Below are the code and all the weights of a small trained network. Each question names an input and a target symbol and asks about switching units off, where a switched-off unit gives its printed mean instead of its output.

import numpy as np


def w(rows, s, z=0):
    codes = np.array(rows[::2]) - 128.0
    scale = np.full(codes.shape[1], s)
    scale[-1] = z or s
    return codes * scale


def f(y):
    return np.maximum(y, 0)


def softmax(a):
    e = np.exp(a - a.max(-1, keepdims=True))
    return e / e.sum(-1, keepdims=True)


def log_softmax(a):
    a = a - a.max(-1, keepdims=True)
    return a - np.log(np.exp(a).sum(-1, keepdims=True))


def net(x, mask):
    ids = ['γδεθλμπφψ'.index(c) for c in x.split()]
    T = len(ids)
    res = E[ids] + P[:T]
    u = 0
    for l in range(2):
        r = res
        for j in range(2):
            rows = slice(2 * j, 2 * j + 2)
            q, k, v = (r @ M[l][rows].T for M in (Q, K, V))
            z = softmax(np.where(np.tri(T) > 0, q @ k.T / 2**0.5, -1e9)) @ v
            o = O[l][rows]
            res = res + np.where(mask[u + j], z, o[:, -1]) @ o[:, :-1]
        u += 2
        y = f(res @ A[l][:, :-1].T + A[l][:, -1])
        res = res + np.where(mask[u : u + 16], y, B[l][:, -1]) @ B[l][:, :-1]
        u += 16
    return log_softmax(res[-1] @ U[:, :-1].T + U[:, -1])


Q, K, V, O, A, B = {}, {}, {}, {}, {}, {}
E = w([
[151,172,181,55],'γ',
[213,72,86,56],'δ',
[140,78,7,135],'ε',
[110,169,186,74],'θ',
[200,75,217,180],'λ',
[85,166,90,137],'μ',
[74,113,184,125],'π',
[85,89,28,114],'φ',
[57,148,74,69],'ψ',
],0.016)
P = w([
[110,150,140,235],'0',
[95,176,79,33],'1',
[73,172,84,50],'2',
[54,148,93,63],'3',
[31,121,105,70],'4',
[20,92,111,76],'5',
[2,76,113,94],'6',
],0.0088)
Q[0] = w([
[118,197,95,125],'0.h1',
[173,152,145,114],'0.h1',
[248,91,211,126],'0.h2',
[238,75,136,93],'0.h2',
],0.016)
K[0] = w([
[78,115,176,167],'0.h1',
[178,114,155,188],'0.h1',
[248,179,155,137],'0.h2',
[227,138,94,136],'0.h2',
],0.012)
V[0] = w([
[58,65,149,144],'0.h1',
[105,116,158,237],'0.h1',
[109,127,153,61],'0.h2',
[1,173,157,147],'0.h2',
],0.0071)
O[0] = w([
[177,226,132,74,125],'0.h1',
[160,225,77,149,3],'0.h1',
[253,244,224,49,211],'0.h2',
[83,251,134,19,209],'0.h2',
],0.0047,0.0038)
A[0] = w([
[141,100,66,99,122],'0.n1',
[84,206,148,228,4],'0.n2',
[196,168,128,102,118],'0.n3',
[75,47,142,147,164],'0.n4',
[50,160,148,152,159],'0.n5',
[178,83,100,203,66],'0.n6',
[88,158,64,109,122],'0.n7',
[197,53,188,193,70],'0.n8',
[123,89,93,241,97],'0.n9',
[216,142,214,139,25],'0.n10',
[34,78,40,117,84],'0.n11',
[190,183,107,87,171],'0.n12',
[164,114,79,139,132],'0.n13',
[68,142,111,199,101],'0.n14',
[145,180,113,186,168],'0.n15',
[157,156,184,255,4],'0.n16',
],0.011,0.0043)
B[0] = w([
[128,82,141,112,206],'0.n1',
[41,57,108,99,136],'0.n2',
[47,76,152,122,172],'0.n3',
[179,133,144,72,184],'0.n4',
[71,147,129,99,204],'0.n5',
[112,145,138,193,151],'0.n6',
[176,99,80,129,221],'0.n7',
[158,210,84,125,160],'0.n8',
[156,53,201,191,155],'0.n9',
[224,180,131,115,146],'0.n10',
[195,131,101,115,254],'0.n11',
[103,97,131,181,218],'0.n12',
[70,104,165,153,167],'0.n13',
[144,95,2,111,144],'0.n14',
[86,117,145,195,140],'0.n15',
[133,136,28,160,135],'0.n16',
],0.011,0.0074)
Q[1] = w([
[92,150,249,153],'1.h1',
[82,53,154,83],'1.h1',
[169,82,26,156],'1.h2',
[124,74,143,83],'1.h2',
],0.014)
K[1] = w([
[151,122,158,250],'1.h1',
[46,144,89,159],'1.h1',
[156,105,129,29],'1.h2',
[83,67,133,126],'1.h2',
],0.015)
V[1] = w([
[15,141,239,143],'1.h1',
[175,72,127,254],'1.h1',
[120,175,88,169],'1.h2',
[52,123,14,142],'1.h2',
],0.009)
O[1] = w([
[127,98,87,246,2],'1.h1',
[159,84,122,84,168],'1.h1',
[181,167,145,129,111],'1.h2',
[134,187,65,141,208],'1.h2',
],0.013,0.0084)
A[1] = w([
[183,169,81,144,109],'1.n1',
[198,120,198,161,129],'1.n2',
[97,165,143,94,240],'1.n3',
[129,86,39,116,42],'1.n4',
[133,103,139,98,154],'1.n5',
[64,71,102,97,95],'1.n6',
[167,69,186,116,119],'1.n7',
[165,192,115,98,2],'1.n8',
[109,145,115,123,216],'1.n9',
[155,99,117,106,209],'1.n10',
[92,174,107,116,95],'1.n11',
[76,183,200,155,88],'1.n12',
[150,99,106,104,151],'1.n13',
[77,200,125,173,86],'1.n14',
[102,212,181,135,135],'1.n15',
[50,6,198,143,112],'1.n16',
],0.013,0.0085)
B[1] = w([
[41,151,101,79,167],'1.n1',
[105,106,143,6,151],'1.n2',
[155,127,113,175,250],'1.n3',
[151,152,182,102,180],'1.n4',
[83,130,112,156,212],'1.n5',
[149,75,88,81,190],'1.n6',
[104,150,67,194,202],'1.n7',
[160,69,221,172,218],'1.n8',
[132,174,123,136,180],'1.n9',
[142,137,147,180,217],'1.n10',
[147,144,148,117,183],'1.n11',
[106,215,187,203,158],'1.n12',
[139,140,143,179,205],'1.n13',
[105,41,108,95,181],'1.n14',
[170,117,78,95,175],'1.n15',
[106,135,176,71,221],'1.n16',
],0.011,0.021)
U = w([
[38,201,211,119,72],'γ',
[72,43,118,35,26],'δ',
[161,64,67,151,224],'ε',
[83,139,125,224,252],'θ',
[146,137,142,201,122],'λ',
[138,158,46,36,109],'μ',
[70,153,54,138,132],'π',
[169,142,173,64,29],'φ',
[116,255,133,178,241],'ψ',
],0.0088,0.0037)

Each question gives the input, a string of symbols that net reads in full, and the target symbol t.
The units are the heads (2 rows each of Q, K, V and O) and the neurons (one row each of A and B). Each row of codes is followed by its name. A weight is (code - 128) times the scale printed after its matrix; where a second scale follows, it is the last column's (O, A, B and U).
mask holds one flag per unit, layer by layer, with each layer's heads first. A switched-off unit (its flag False) gives its mean, the last column of its rows in O or B, instead of its output. The means were averaged over made-up inputs and are rounded, as every weight is.
A unit's drop is (log p(t) with every unit on - log p(t) with that unit switched off) / (log p(t) with every unit on - log p(t) with every unit switched off).
The circuit of an input: a set's keep is (log p(t) with only the set's units on - log p(t) with every unit switched off) / (log p(t) with every unit on - log p(t) with every unit switched off). Starting from the 12 units with the biggest drops (on a tie, the unit counted first), units are removed one at a time, each time the one whose removal leaves the highest keep (on an exact tie, the one counted first), for as long as the keep stays at least 0.8.
units of the circuit, in order: the units of the circuit, biggest drop first
most important unit: the unit with the biggest drop
top k neurons: the k neurons with the biggest drops, biggest first
k most important neurons of layer l: the k neurons of layer l with the biggest drops, biggest first
heads that matter: for each layer, one digit per head in row order, 1 if its drop is at least 0.15 and else 0, layers parted by /
input θ γ λ π ε, target π: top 2 neurons -> (0.n5; 1.n1)
input θ ψ π π, target θ: top neuron -> (1.n14)
input μ φ ε μ, target φ: heads that matter -> 00 / 10
input θ ε λ δ λ θ, target θ: top 3 neurons -> (0.n4; 0.n11; 1.n14)
input δ ε θ λ θ θ, target δ: units of the circuit, in order -> (1.h1; 0.h2; 1.h2)
input μ π θ θ θ λ π, target μ: top 2 neurons -> (0.n2; 1.n15)
input φ θ φ γ, target φ: heads that matter -> 11 / 11
input λ θ γ μ π, target λ: top 2 neurons -> (0.n9; 0.n16)
input γ φ θ δ γ π μ, target π: heads that matter -> 01 / 10
input θ φ ε, target φ: units of the circuit, in order -> (1.h1; 0.n11; 1.n8)
input φ ε θ, target φ: 3 most important neurons of layer 0 -> (0.n14; 0.n11; 0.n9)
input ψ γ δ φ ψ δ φ, target ψ: units of the circuit, in order -> (0.n11; 1.h1; 1.n14)
input ε ψ μ ε, target ψ: 2 most important neurons of layer 0 -> (0.n7; 0.n11)
input λ θ μ γ ψ θ ε, target ψ: heads that matter -> 01 / 10
input π γ ε μ ε, target μ: most important unit -> 0.h2
input ε ψ γ φ θ γ θ, target ε: 2 most important neurons of layer 0 -> (0.n9; 0.n14)
input θ γ μ, target μ: top 2 neurons -> (0.n12; 0.n7)
input λ ε γ θ θ ε θ, target λ: top 3 neurons -> (0.n9; 0.n16; 1.n8)
input γ γ ε π γ, target γ: top 3 neurons -> (0.n11; 1.n16; 1.n12)
input θ θ ε, target θ: units of the circuit, in order -> (1.h1)
input δ γ δ γ γ, target δ: 2 most important neurons of layer 1 -> (1.n16; 1.n6)
input ψ γ φ θ γ, target ψ: heads that matter -> 10 / 10
input γ φ δ ε, target φ: heads that matter -> 00 / 11
input θ γ θ ψ θ, target θ: top 3 neurons -> (1.n14; 1.n12; 0.n2)
